[ -6   1   9  -6  14 -16 -39   9 -30 -11   0  30 -31  17 -14 -26   8 -19
 -21 -11   0] : <116>
[ -4 -33  -6   0   9 -13 -30  17 -47 -32  28  29 -35   0 -29 -16 -18 -51
 -45 -32   0] : <63>
[ -7   0 -36   8  19 -28 -54   0 -10  -9   0  32 -36  54 -10 -20  31   0
 -14  -9   6] : <75>
[ -1 -33  -6   0   9 -13 -30  17 -47 -32  28  29   0   0 -29 -16 -18 -51
 -45 -32   0] : <122>
at: [ 28  29 -35   0 -29 -16 -18 -51] -> <63>, 10
at: [-30 -11] -> <116>, 8
at: [ -9   0  32 -36  54 -10 -20  31] -> <75>, 9
find: [ -1 -33  -6   0   9 -13 -30  17 -47 -32  28  29   0   0 -29 -16 -18 -51
 -45 -32   0] -> <122>

[-1 -3  0 -9  7] -> <85>
[  1  -1  -2 -43   6] -> <2>
[  1  -1  -2 -43 -15] -> <110>
[-1  0 -9 -1 12] -> <101>
find: [  1  -1  -2 -43   6] -> <2>
at: [-1  0] -> <101>, 0
at: [-9  7] -> <85>, 3
at: [-3  0 -9] -> <85>, 1
find: [  1  -1  -2 -43 -15] -> <110>
at: [-1  0 -9 -1] -> <101>, 0

[-17 -10  10  29  -5  19   4 -33   0 -11   5   0  18  13   8 -27   8  10
   8  30 -10   4  11   1]  <65>
[  8  10  11  36 -10   0   4 -33   0 -11   5   0  18  13   8 -27   8  10
   8  30 -10   4  11   1]  <20>
[-17 -10  10  29  -5  19   4 -33   0 -11   5   0  18  13   8 -27   8  10
   8  36 -10   0  15   4]  <42>
find: [-17 -10  10  29  -5  19   4 -33   0 -11   5   0  18  13   8 -27   8  10
   8  30 -10   4  11   1] -> <65>
at: [  8  10   8  36 -10   0] -> <42>, 16
at: [ 10  11  36 -10   0   4 -33   0 -11   5] -> <20>, 1
at: [ 11  36 -10   0   4 -33   0 -11] -> <20>, 2
find: [-17 -10  10  29  -5  19   4 -33   0 -11   5   0  18  13   8 -27   8  10
   8  36 -10   0  15   4] -> <42>
find: [  8  10  11  36 -10   0   4 -33   0 -11   5   0  18  13   8 -27   8  10
   8  30 -10   4  11   1] -> <20>

[ 14   8  -6 -13   0   0  -2   0 -45  -6  -1 -22  17   6   4  28   7  -2
   1 -15  -7 -25 -10   7 -24  -1 -10   9  15  27] : <32>
[ 14   8  -6 -13   0   0  -2   0 -45   2  -1 -22  17   6   4  28   7  -2
   1 -15  -7 -25  -7   8   9  15  13 -34  -7  28] : <77>
[  0  -3  -2   0 -45   2  -1   0 -45   2  -1 -22  17   6   4  28   7  -2
   1 -15  -7 -25 -10   7 -24  -1 -10   9  16  27] : <92>
find: [ 14   8  -6 -13   0   0  -2   0 -45   2  -1 -22  17   6   4  28   7  -2
   1 -15  -7 -25  -7   8   9  15  13 -34  -7  28] -> <77>
at: [  0   0  -2   0 -45   2  -1] -> <77>, 4
find: [  0  -3  -2   0 -45   2  -1   0 -45   2  -1 -22  17   6   4  28   7  -2
   1 -15  -7 -25 -10   7 -24  -1 -10   9  16  27] -> <92>

[ -3   4   7  17   3   4   2   1  13  -3  11   9  15 -24 -10  -9  -8] : <55>
[ 14  21 -32  28   5  -2   7   1 -11 -36 -21  27  20 -24  41 -41  -5] : <3>
[-11  -3   4  15   5  -2   7   1   9  -7  10  15  20 -24 -11   2  -1] : <69>
find: [ 14  21 -32  28   5  -2   7   1 -11 -36 -21  27  20 -24  41 -41  -5] -> <3>
find: [-11  -3   4  15   5  -2   7   1   9  -7  10  15  20 -24 -11   2  -1] -> <69>
at: [ 20 -24  41 -41  -5] -> <3>, 12

[ 29   3  -9  20  11  -5  -3  -2 -13  -4   9 -27 -16 -49  -3  13  -9   5
  -1 -11  37   7   8   4   9  17  27 -12  22 -18 -26  -5  11  -8  -7  11
   7] -> <7>
[ 21   4 -15  16   7   1   0  -3  -8 -10  12 -21 -10 -43   6  11 -17   6
   4  -4  23  15   8  -7  21  30  27  -1  24 -15 -21  -7  -1  -7  -5  21
   1] -> <6>
[  9  17  -8  20  12  -1  -4 -14  -3  -7   8 -29  -5 -43  -9  19 -12   2
  -7 -14  42   9  20  -5  23  21  16 -15  22 -13 -19  -7  13 -12 -16  20
  -4] -> <34>
[ 21   4 -15  16   7   1   0  -3  -2 -10  12 -15  -4 -43   6  11 -17   6
   4  -4  35  12   8 -16  30  20  20  -3  31 -19 -28  -3  10 -27  -8  14
   4] -> <156>
[ 11 -16   6   4  -4  23  15   8  -2 -10  12 -15  -4 -43   6  11 -17   6
   4  -4  23  15   8  -7  21  30  27  -1  24 -15 -21  -7  -1  -7  -5  21
   1] -> <43>
[ -3  10 -25  17  -2 -12  10   8  -2   5 -31 -22  -1  17  15 -11 -16 -20
 -18  13  -5   7  -4  14  -6  -8  -3 -14   0  12 -10  19   4  22  -6   6
   7] -> <38>
find: [ 11 -16   6   4  -4  23  15   8  -2 -10  12 -15  -4 -43   6  11 -17   6
   4  -4  23  15   8  -7  21  30  27  -1  24 -15 -21  -7  -1  -7  -5  21
   1] -> <43>
find: [ 21   4 -15  16   7   1   0  -3  -2 -10  12 -15  -4 -43   6  11 -17   6
   4  -4  35  12   8 -16  30  20  20  -3  31 -19 -28  -3  10 -27  -8  14
   4] -> <156>
find: [ 21   4 -15  16   7   1   0  -3  -8 -10  12 -21 -10 -43   6  11 -17   6
   4  -4  23  15   8  -7  21  30  27  -1  24 -15 -21  -7  -1  -7  -5  21
   1] -> <6>

[-12   2  11  44] : <115>
[-11   2  10  40] : <45>
[  2  10 -11  44] : <37>
at: [ 10 -11] -> <37>, 1
at: [11 44] -> <115>, 2
at: [-11   2  10] -> <45>, 0

[-26  -5 -27  -2] = <76>
[  2  -5 -27  -2] = <128>
[ 42  14  48 -12] = <169>
[-7 -3 -9  3] = <14>
[-14   0   4  -3] = <154>
[-10  -6 -13   6] = <31>
[-29 -11 -33   9] = <9>
[ 2  3  4 -3] = <180>
[-10  -4 -12   4] = <143>
at: [ -6 -13] -> <31>, 1
at: [2 3 4] -> <180>, 0
at: [ 0  4 -3] -> <154>, 1
find: [-26  -5 -27  -2] -> <76>
find: [ 2  3  4 -3] -> <180>
at: [-10  -4] -> <143>, 0

[ -4 -12  -1   4  -2  -6  -8  -4  -1   4   0  -6  -2   3  -1  -1   2  -2
  -3   0  -3  -6  -7  19] -> <124>
[  6 -12   6  -5  19   8  -5 -22  18  12 -18  16 -12  -6  -7   0  -2  -3
  -8  -2  -8  -3 -20  -9] -> <187>
[ -6  -7   0  -2  -6   3  -9  16 -14  -4  10   0  -3   7   7 -10   9   4
   0  -4   8   6   4  -2] -> <104>
[-1 -7 -2  1  0 -3  2  4  3 -6 -2 -7 -3 -1 -6 -4 -1 -1 -3  1 -5 -1 -7  1] -> <168>
[  8  -1  -7  -2   3   0  -3   2   4   3  -6  -2   6   1   7   1   5   0
  -1  -5   1 -26  16 -42] -> <21>
[ -4 -12  -1   4  -2  -6  -8  -4  -1   4   0  -6  -2   3  -1  -1   2  -2
  -3   0  -3  -6  -7   0] -> <134>
[  4 -19  19   6 -23  13  25  -6  -6   4 -13 -26  32 -20  18  14   6   5
  10   1  -4  18 -12  27] -> <174>
[ 4 -4  4  3  3  3  2 -3 -4  4 -7  6 -3 -2 -4 -2  8 -2 -1  0 -2 -3 -4  8] -> <186>
[ 2 -4 -3  1 -4 -1 -8  5 -5 -1  0  5 -6  7  3 -4  5  1 -1 -3  0  2 -3 -9] -> <119>
[ 8 -1 -7 -2  3  0 -3  2  4  3 -6 -2  6  1  7  1  5  0 -1 -5  1 -1  4  0] -> <138>
[ -4 -12  -1   4  -2  -6  -8  -4  -1   4   0  -6  -2   3  -1  -1   2  -2
  -3   0  -3   0  -9  -1] -> <123>
at: [  0  -3   7   7 -10   9   4] -> <104>, 11
at: [-6 -7  0 -2 -3] -> <187>, 13
find: [  8  -1  -7  -2   3   0  -3   2   4   3  -6  -2   6   1   7   1   5   0
  -1  -5   1 -26  16 -42] -> <21>
at: [ -3  -8  -2  -8  -3 -20] -> <187>, 17
at: [-4 -3  1 -4 -1] -> <119>, 1
find: [ -4 -12  -1   4  -2  -6  -8  -4  -1   4   0  -6  -2   3  -1  -1   2  -2
  -3   0  -3  -6  -7   0] -> <134>

[ 23  31  -7  20 -41  22  51 -13  28  22] = <173>
[  1  35 -10  56 -41  22 -13 -30  31  -5] = <171>
[ 12  30  23  14 -29  21 -18 -31  -7 -10] = <185>
[ 14  27  39  18 -17  11  -8 -15 -20  19] = <80>
[  9 -13  26 -14 -18   3  18  -4 -28  29] = <57>
[-29  23  27 -12 -17  12  14 -16 -17  23] = <109>
[  3 -26  23 -36 -39  22  18  -5 -17  31] = <141>
[  9 -13  26 -14 -18   7  15   2  -9  34] = <188>
[  7 -19  25 -19 -26  11  14   2 -16  30] = <126>
[ -4 -29  24 -26 -34  16  -5  16 -16  31] = <106>
[  3 -26  23 -36 -39  22   3  16  -1  26] = <207>
[  1  35 -10  56 -41  22 -13 -30   8  -5] = <64>
find: [  3 -26  23 -36 -39  22  18  -5 -17  31] -> <141>
at: [  9 -13  26 -14 -18   7] -> <188>, 0
at: [ -4 -29  24 -26 -34  16  -5] -> <106>, 0

[-30 -32  26  11   1 -35] : <15>
[  8 -26  24  30 -17  42] : <25>
[ 10  36 -39 -30 -35 -19] : <41>
[ -3   3  22  22 -42 -34] : <160>
[ 1 28  4 32 13 -3] : <112>
[32 13  4  1 28 35] : <144>
[-16  30  -3 -25  18 -38] : <135>
[ 5 24 31 11  1  8] : <130>
at: [ 1 28  4 32 13] -> <112>, 0
at: [24 30] -> <25>, 2
find: [ 5 24 31 11  1  8] -> <130>
at: [  3  22  22 -42 -34] -> <160>, 1
at: [-26  24] -> <25>, 1
at: [ 22 -42 -34] -> <160>, 3
at: [ 1 28  4 32] -> <112>, 0

[-3 -2 25 24] = <17>
[ 7  8 30  8] = <72>
[34  8 30 47] = <108>
[ 7  8  8 30] = <120>
at: [-2 25] -> <17>, 1
find: [ 7  8  8 30] -> <120>
find: [ 7  8 30  8] -> <72>

[ 10   0 -12   1   5 -12 -22  12 -16  17 -20  -7 -15  29  -7  16  -3 -10
  26  -1  23  14 -29  20   5 -11  27  23   4  13   9 -17  22  -1 -25 -11
  -6 -18 -18  -9   3 -14  28   5  -5  13   0  36   5  24   1 -10   3  -4
  12 -17  22 -11   8 -19  10  -8   5]  <35>
[  1   0   5  10 -12   8  -9  -2  -8  10  -8   1   1  13  11   7   1  17
  16   4  -5  -2  -7  -3 -21  17  22  -1 -20   0  11  -4   8   2  -6  12
   3  -1  -8  11  -4  -7  -1  -6  -7 -13   5   7 -15  -1   3  -6  -8   3
 -13  -6   8 -13 -13  -8  11  -6  -2]  <86>
[ -7  30   1   8  -7  10 -13   7  -6   9 -12   0 -22   5   0  11 -15  -7
  22  10   5   1 -28  11  -5  14  16   3  17  17  16   4   8   3  -8 -13
 -13  -4  -6   6   3   7   1   6  18 -14  -1  13   7   6   6 -14  -4 -10
  -5   7  12 -30   7 -20  13  -3  11]  <30>
[-18  20   2   5 -11   9 -22  17  -7   2  -4  -8 -16  11  -6   6 -11  -7
  14   8  -4   1 -20  10  -2   8   2   4   9  14  13  -4   1   2  -9 -14
  -5  -9 -12   7   5  10   0   3   3  -5  -6  14   0  15   1  -5  -5   0
 -13  10   7 -18   6 -11   4   1  17]  <62>
[  8  17  -8  12  -3  -8  -7  -4 -14  20 -30   0  -8  19   8  16  -1  16
  31   0  22  -3 -30   7 -12   3  41  12 -12   6  15  -9  27   7 -20  11
 -11  -4 -14  -1  -3 -29  27  -5   1  -8  15  29   3   2   5 -23  -8 -11
   5 -23  23 -22   1 -20  26 -15  -8]  <46>
at: [ 17  22  -1 -20   0  11  -4   8   2  -6] -> <86>, 25
at: [-14  -4 -10  -5] -> <30>, 51
at: [  1   0   5  10 -12] -> <86>, 0
at: [13  0 36  5] -> <35>, 45

[  0   0  13   2   1   0 -15  -9   0 -36] : <105>
[-27   0   3   9  14  11   0   6   0 -44] : <5>
[  0   0  13   0  24   4 -18 -10   0 -29] : <149>
[ 33   1   0  14   0 -36 -17 -12   2 -36] : <79>
[ -8  -7  11   0  28   0   0 -10   2   0] : <183>
[ -8  -8  13   5  30   8 -17   0   3   0] : <166>
[-16  -9  13  -4   1   4 -20   0   0 -39] : <70>
[ -9 -11   0   5  30   8 -15 -13   4 -36] : <26>
[  5  33   3   0  14   0 -36   0   0   0] : <114>
find: [ 33   1   0  14   0 -36 -17 -12   2 -36] -> <79>
at: [ 30   8 -17   0] -> <166>, 4
find: [ -9 -11   0   5  30   8 -15 -13   4 -36] -> <26>
at: [ 33   3   0  14   0 -36] -> <114>, 1
at: [ 13   5  30   8 -17   0   3] -> <166>, 2
at: [-16  -9  13  -4] -> <70>, 0

[-16 -47  26  -8] -> <67>
[-49  26  26  -8] -> <125>
[ -1 -47  -8  26] -> <56>
at: [ -1 -47] -> <56>, 0
at: [-47  26] -> <67>, 1
at: [-47  26  -8] -> <67>, 1
find: [-49  26  26  -8] -> <125>
at: [26 26] -> <125>, 1

[ -9  -8   6  22  12  -2   2 -13  21  10 -11  -3   4  -8 -15 -11   6 -17
   5  11  22   2  -5  11  -2   1] -> <49>
[ -3 -15  -5   3 -11 -14  -2   4   6 -13 -11 -11   5  10  -3 -15  -8  21
 -17  -9   0 -16 -14  19  -2  -2] -> <127>
[  1  13   5  15  -4  10  -3 -15  -5   3 -11 -11  -2  -3  14  11  -6 -17
 -41   2   8   6 -15   3  -8   7] -> <107>
at: [ 1 13  5 15 -4] -> <107>, 0
at: [ -3 -15  -5   3 -11 -11  -2] -> <107>, 6
at: [-13  21  10 -11  -3   4  -8 -15 -11   6 -17   5] -> <49>, 7

[ 26 -17 -17  -3  27  15   5]  <84>
[-26   9 -16   3   4  17 -21]  <52>
[-16  35  40  18 -29 -55 -31]  <136>
[ 33 -11  28   8 -27 -56  29]  <27>
[ 29  12 -15   6  -2  16 -23]  <117>
[-34 -28  -2   7  16   8 -25]  <8>
[ -2 -32  39  19 -28 -55  29]  <58>
[ 28  33 -11  -1  13  13  28]  <145>
at: [ -2 -32] -> <58>, 0
at: [ 12 -15   6  -2] -> <117>, 1
at: [ 29  12 -15   6] -> <117>, 0
find: [ 33 -11  28   8 -27 -56  29] -> <27>
at: [ 28  33 -11] -> <145>, 0
at: [-3 27] -> <84>, 3

[10 -5  4 -3 23]  <23>
[-12   5  44  31  15]  <103>
[ 16 -13 -27 -22   6]  <87>
[ 6  0  6 -1 23]  <93>
at: [ 6 -1] -> <93>, 2
at: [ 0  6 -1] -> <93>, 1

[  9  -2 -56   4  -8  13  21  -9   4  18 -14 -13  24 -16  20 -14   3   1
   4  14  -3] : <139>
[ -8  17 -56   4  -8  13  -7  -5 -13  12 -11 -14 -13 -14  -9  20   9 -18
 -25  27  25] : <51>
[ 39 -11  -5   1 -34  14   9  -9 -15  14  16  -2   0  23  -6  12  -2   0
 -28   2   0] : <59>
[  8  11   1   3 -10   7  24  21   4  18 -16 -14 -13 -14  -9  20   9   1
 -25  27  25] : <53>
at: [ 24  21   4  18 -16 -14 -13 -14  -9  20] -> <53>, 6
at: [  0 -28   2] -> <59>, 17
at: [9 1] -> <53>, 16
at: [ 24  21   4  18 -16 -14 -13 -14  -9  20   9   1] -> <53>, 6
find: [  8  11   1   3 -10   7  24  21   4  18 -16 -14 -13 -14  -9  20   9   1
 -25  27  25] -> <53>
at: [-2  0 23 -6 12] -> <59>, 11
at: [ 14   9  -9 -15  14  16  -2   0  23] -> <59>, 5

[ 19 -22  12   0  -2  -5  -8 -20  21   0  21   0  -1 -13  -9  -3]  <28>
[-13 -40  18  31 -20  35 -41 -31   4 -24   4 -25   4 -22 -25 -55]  <22>
[ 26 -48  13  25 -24  21 -40   2  19  21  12   2  -6 -28 -15 -45]  <88>
[ 16  12 -15  -5  -3  -6   7 -31 -24   4  12   6  -8   6  16   9]  <24>
[ 32  -5 -10   1 -10  -4  -4  -8  31   3  32   3 -12  -5  12  -1]  <66>
[ -3 -20   1  24 -19  27 -29 -16   8 -16   8 -17  -3 -11  -7 -40]  <162>
[ 14  15   1 -28  20 -34  30  12   2  19   2  21   1   9   7  46]  <157>
at: [16 12] -> <24>, 0
at: [ 15   1 -28  20 -34  30  12   2] -> <157>, 1
at: [ 19 -22] -> <28>, 0
at: [12  2 19  2 21] -> <157>, 7
at: [-31   4 -24] -> <22>, 7
at: [ -5 -10   1] -> <66>, 1
at: [ 1 24] -> <162>, 2

[ -4  26   9  -1  -3 -17  20   1  -4  24] = <71>
[ -4  26   9  -1  -3 -17  20   1  -4  15] = <121>
[ -4  -6 -34  -1  -3  -7  22 -10  19   8] = <111>
[-44  -6 -34  32   1 -15   6   3  22   1] = <61>
at: [ -7  22 -10  19] -> <111>, 5
find: [ -4  26   9  -1  -3 -17  20   1  -4  24] -> <71>
find: [ -4  26   9  -1  -3 -17  20   1  -4  15] -> <121>
at: [-4 15] -> <121>, 8
find: [-44  -6 -34  32   1 -15   6   3  22   1] -> <61>

[  5   9   0  -3   1   0  -2  10  -6 -21   5 -16  23 -27 -11  13   0  -6
   2  11   0  29  14  15 -14] = <152>
[ 14  -2   1  12   0  -4  10  13   2   8  -3  14  23  -9  12  -3   3   5
  31  15  -6   7 -14  -6  19] = <148>
[-19  -8  -5  -2  44   0   1  -3   4   9  -5   8 -26  -6  18  -2   3   9
  35  -4   2 -17   4 -15  15] = <179>
[  5   3  -5  -6  -7  -6  -9  -3   6   7   0   2 -29  50  -8   9   0  -2
 -11  11  -5 -11 -25  -5  11] = <54>
[ -1   7   0 -19 -21   3  -5  -5  -2  13   4  -6  19  15 -23  -9   0   0
 -38 -15   1   4  -3  27 -25] = <146>
[ -4 -15   3   6   2  10  -6  -8   1   7  -5 -25  31 -23  -6 -38   0  -5
  -6  -4   1   0   4 -17 -21] = <60>
[  1   0   6  -8 -16   4  -3  -2   6   0   0  -5   9 -14 -35 -29   7   2
  11   5   0 -11   6 -20   6] = <151>
[ -5   2  -4   2   6   5  -7  -8   6   0  -1 -10 -21  16  25  14  -4   5
 -13  -6   6  -1   6   4 -25] = <99>
at: [3 9] -> <179>, 16
at: [14 23 -9 12 -3  3] -> <148>, 11
find: [  1   0   6  -8 -16   4  -3  -2   6   0   0  -5   9 -14 -35 -29   7   2
  11   5   0 -11   6 -20   6] -> <151>
at: [ 1 12  0 -4 10 13  2  8 -3 14 23] -> <148>, 2
at: [-21   3  -5] -> <146>, 4
at: [-21   3  -5  -5] -> <146>, 4

